Facts:
π b <- q_125,q_193,q_327,q_598,q_653,q_662,q_680,q_712
π c <- q_146,q_243,q_25,q_288,q_38,q_496,q_545,q_606,q_665,q_739,q_763,q_817,q_826,q_897,q_973,q_997
π a <- q_152,q_204,q_231,q_258,q_340,q_54,q_732,q_894,q_934
[q_146,q_204,q_732,q_934] δ beklen
[q_152,q_38,q_653,q_763,q_894] δ pafuste
[q_193,q_327,q_598,q_739,q_973] δ lomuflar
[q_231,q_545,q_665] δ gigrol
[q_243,q_258,q_340,q_662] δ kuvas
[q_288,q_54,q_712,q_826,q_897] δ sitrokli
θ 591 <- q_125,q_231,q_894,q_897
θ 399 <- q_146,q_340,q_54,q_545,q_606,q_653,q_973
θ 16 <- q_152,q_258,q_598,q_665,q_712,q_817,q_934
θ 328 <- q_193,q_680,q_732
θ 208 <- q_204,q_327,q_496,q_763,q_826
θ 142 <- q_243,q_25,q_38
θ 943 <- q_288,q_662,q_739,q_997

Known rows:
q_897: [-0.33  0.30 -1.75 -0.97 -1.73  2.97  0.97  1.10  0.35 -0.95  0.42  0.59
 -2.29]
q_231: [-1.08  1.60 -0.75  0.57  3.65  0.51  1.38 -1.53  2.30  1.27  2.43  6.20
  0.73]
q_340: [-1.89  4.94  0.01 -0.08 -2.72  0.24 -2.14  1.55 -1.52  0.55  0.55 -1.56
 -0.02]
q_193: [-0.94 -4.03  1.10 -1.02 -1.15  0.09 -0.48 -3.78 -1.35 -3.08  1.44 -1.87
  0.08]
q_894: [ 0.54 -6.49 -0.15 -0.84 -0.35 -4.15 -1.80 -1.77 -1.58 -1.41 -1.16  1.78
  0.80]
q_288: [-1.10  1.79 -2.64 -1.57  0.24  2.52  1.23 -1.80 -2.06 -4.40  0.96 -2.36
 -1.84]
q_934: [ 1.58  3.79  0.74  2.39  0.83  1.03  0.58  5.16  3.40  3.21 -2.86  0.55
  0.73]
q_732: [ 0.08 -0.17  0.06 -0.01  2.81  1.90  2.17 -2.34  1.14 -3.14  3.47  1.78
  0.62]
q_763: [-0.41 -7.55  0.10 -0.26 -0.56 -1.93 -0.56 -2.81 -2.46  0.36 -0.79 -0.89
  1.12]
q_54: [-1.20  2.02 -1.90 -0.81 -1.68  2.84  1.73  1.83 -0.98 -0.49 -1.32 -2.30
 -1.72]
q_327: [-1.96 -4.69 -0.32 -0.25 -2.55 -1.16 -0.62 -1.14 -2.15  1.00  1.61 -1.89
  0.06]
q_146: [-0.49  3.17 -0.79  0.97  1.03  1.04  3.40  0.74 -0.71  0.57 -0.12 -0.54
 -0.20]

Rows, some named above:
[ 0.15  0.30  0.42 -0.48 -2.13 -1.12 -0.67  0.45 -2.95  0.32 -1.72 -3.25
 -0.37]  q_973
[ 2.44 -2.63  1.65  0.71 -1.58 -4.63 -1.36  2.67  0.63  2.77 -6.27 -1.37
  0.14]  q_152
[ 3.56 -6.00  2.77 -2.17 -0.26 -2.33 -1.70 -2.60  1.35 -3.32 -3.10  2.48
  0.49]  q_38
[ 0.43  5.65  1.00  2.64  2.84 -0.71  1.40  2.17  3.40  4.74 -1.83  1.66
  0.22]  q_665
[-0.21  2.02 -2.25 -1.70  1.26  3.32  1.29 -0.97 -1.87 -4.14  0.71 -1.65
 -2.40]  q_288
[-0.43 -1.69  0.08 -2.18  1.40 -1.20 -0.34 -2.89 -3.82 -3.36 -0.05 -2.82
  0.33]  q_739
[-2.05  5.45 -0.90  1.44  5.29 -0.02  1.70 -1.76  1.03  2.83  1.09  1.01
  1.40]  q_545
[-0.72 -0.42 -1.21 -0.98 -0.02 -1.67 -0.84 -1.02 -2.59  0.21 -1.81 -2.80
  0.53]  q_973
[-0.20 -1.37 -0.80  0.22  1.38 -0.03  0.75  0.57  1.11  0.31  1.30  3.43
  0.52]  q_125
[-0.06  2.62  0.29  0.72 -3.47  2.24  0.68  5.46  2.70  2.01 -2.26 -0.99
 -2.37]  q_712
[ 0.27  1.06 -1.63 -0.30  4.10 -0.44  2.18 -2.13 -2.41 -3.32  2.25 -0.74
  0.63]  q_997
[-1.87  2.38 -0.22 -1.94  0.72  1.14 -2.88 -3.08 -3.18 -3.07  2.73 -1.81
 -0.20]  q_662
[ 1.90  0.28  2.55 -2.08 -2.25  1.58 -3.73 -1.76  3.18 -2.78  2.01  3.65
  0.06]  q_243
[-1.48  2.22 -0.40 -1.39  0.44  0.68 -2.36 -2.97 -2.58 -2.32  2.56 -2.08
 -0.34]  q_662
[-0.75  2.09 -0.34  0.47  3.45  0.22  0.00 -1.90  2.44  1.39  2.35  5.75
  0.65]  q_231
[-2.13 -1.22 -1.42  0.33 -3.37  3.70  2.75 -0.72 -0.19 -0.24  3.09 -0.45
 -1.56]  q_826
[ 0.05 -0.06 -0.97 -1.38 -1.95  3.31  0.35  1.32  0.59 -0.89  0.93  1.29
 -2.15]  q_897
[ 1.40  0.35  0.84  0.41 -2.97 -1.06 -2.54  3.76  2.04  3.58 -4.10 -2.26
 -0.55]  q_598
[ 0.04  3.55  1.27  0.74 -4.55 -0.43 -3.22  2.95  2.75  3.52 -2.30 -0.79
 -0.67]  q_258
[ 1.23 -3.30 -0.41 -0.09 -0.31 -3.48  0.10 -1.83 -3.36  0.44 -3.36 -3.06
  1.07]  q_653
[ 2.08 -2.33  1.76  0.74 -1.22 -3.77 -1.80  2.94  0.34  3.68 -5.75 -1.90
  0.54]  q_152
[ 0.74  3.48 -0.20  0.87 -2.75  1.90  1.02  4.59  2.98  2.58 -2.01 -1.53
 -2.38]  q_712
[ 2.24 -0.92  1.87 -1.28  1.06  0.76 -0.81  0.06  2.85 -3.18  0.45  4.19
  0.60]  q_25

